Below are the code and all the weights of a small trained network. Each question names an input and a class and asks about switching units off, where a switched-off unit gives its printed mean instead of its output.

import numpy as np


def w(rows, s, z=0):
    codes = np.array(rows[::2]) - 128.0
    scale = np.full(codes.shape[1], s)
    scale[-1] = z or s
    return codes * scale


def f(y):
    return np.maximum(y, 0)


def log_softmax(a):
    a = a - a.max(-1, keepdims=True)
    return a - np.log(np.exp(a).sum(-1, keepdims=True))


def net(x, mask):
    res = np.array(x, float).reshape(1, 4) / 4 @ E
    y = f(res @ A[0][:, :-1].T + A[0][:, -1])
    res = res + np.where(mask, y, B[0][:, -1]) @ B[0][:, :-1]
    return log_softmax(res[-1] @ U[:, :-1].T + U[:, -1])


A, B = {}, {}
E = w([
[99,177,3,108,132,98],'x0',
[201,89,97,156,80,44],'x1',
[37,11,114,97,74,134],'x2',
[195,132,74,81,54,210],'x3',
],0.014)
A[0] = w([
[118,97,119,93,118,199,119],'n1',
[70,86,146,127,90,68,125],'n2',
[157,201,130,136,128,171,152],'n3',
[77,114,149,159,216,87,99],'n4',
[206,97,144,113,85,31,3],'n5',
[113,127,145,208,178,111,183],'n6',
[124,128,137,114,198,182,122],'n7',
[163,205,132,203,127,124,80],'n8',
[168,197,168,158,135,75,46],'n9',
[205,143,122,26,57,214,107],'n10',
[118,152,57,87,148,113,139],'n11',
[125,144,194,116,107,182,122],'n12',
[167,65,150,153,153,160,98],'n13',
[188,91,250,147,78,92,67],'n14',
],0.012,0.0037)
B[0] = w([
[142,109,125,109,143,153,183],'n1',
[177,98,72,140,112,187,193],'n2',
[95,99,151,119,122,150,199],'n3',
[153,117,114,128,187,120,212],'n4',
[56,129,234,5,180,114,198],'n5',
[172,147,121,109,146,130,198],'n6',
[93,119,151,97,134,158,176],'n7',
[114,73,100,130,76,180,202],'n8',
[141,84,65,140,96,161,201],'n9',
[164,133,101,156,197,107,249],'n10',
[54,154,120,163,130,75,186],'n11',
[82,138,162,151,120,60,187],'n12',
[121,185,99,174,88,105,170],'n13',
[85,134,96,164,133,109,228],'n14',
],0.012,0.017)
U = w([
[70,130,187,31,178,164,203],'0',
[254,122,85,181,233,113,37],'1',
[43,166,87,243,81,55,51],'2',
[161,40,82,156,71,225,89],'3',
[167,127,116,160,121,136,255],'4',
],0.012,0.0044)

Each question gives the input, the list of numbers given to net, and the class t.
The units are the neurons (one row each of A and B). Each row of codes is followed by its name. A weight is (code - 128) times the scale printed after its matrix; where a second scale follows, it is the last column's (A, B and U).
mask holds one flag per neuron, in row order. A switched-off neuron (its flag False) gives its mean, the last column of its row in B, instead of its output. The means were averaged over made-up inputs and are rounded, as every weight is.
A unit's drop is (log p(t) with every unit on - log p(t) with that unit switched off) / (log p(t) with every unit on - log p(t) with every unit switched off).
The circuit of an input: a set's keep is (log p(t) with only the set's units on - log p(t) with every unit switched off) / (log p(t) with every unit on - log p(t) with every unit switched off). Starting from the 12 units with the biggest drops (on a tie, the unit counted first), units are removed one at a time, each time the one whose removal leaves the highest keep (on an exact tie, the one counted first), for as long as the keep stays at least 0.8.
circuit, biggest first: the units of the circuit, biggest drop first
unit that matters most: the unit with the biggest drop
k most important neurons: the k neurons with the biggest drops, biggest first
drop of u: that unit's drop, to one decimal
input [-5,-4,8,-7], class 3: circuit, biggest first => (n2)
input [-7,-2,6,-8], class 1: 3 most important neurons => (n4; n2; n6)
input [-1,-3,3,-7], class 1: 2 most important neurons => (n5; n4)
input [5,-5,6,-6], class 1: circuit, biggest first => (n4; n2)
input [1,-3,5,0], class 3: 2 most important neurons => (n5; n2)
input [4,8,-8,-5], class 0: 2 most important neurons => (n5; n2)
input [-8,-4,-8,0], class 2: 2 most important neurons => (n12; n14)
input [3,-6,-7,5], class 3: 3 most important neurons => (n5; n8; n3)
input [-4,4,-5,-4], class 3: 3 most important neurons => (n9; n8; n10)
input [5,2,-4,-3], class 2: 4 most important neurons => (n11; n10; n2; n1)
input [-8,0,-1,-8], class 1: 3 most important neurons => (n4; n6; n11)
input [-5,5,-5,4], class 0: 3 most important neurons => (n5; n2; n11)
input [5,8,3,-8], class 0: 2 most important neurons => (n5; n10)
input [4,1,-1,1], class 2: unit that matters most => n5
input [-3,6,2,-7], class 1: 4 most important neurons => (n2; n4; n6; n3)
input [-7,7,5,-3], class 0: 2 most important neurons => (n5; n11)
input [-3,-2,6,-2], class 3: 2 most important neurons => (n2; n5)
input [-1,5,-3,2], class 0: drop of n5 => 1.0
input [-7,8,-3,6], class 0: drop of n5 => 2.3
input [-1,0,6,8], class 1: unit that matters most => n10
input [-3,4,7,-4], class 3: drop of n2 => 5.1
input [2,-4,0,-6], class 1: drop of n14 => 0.0
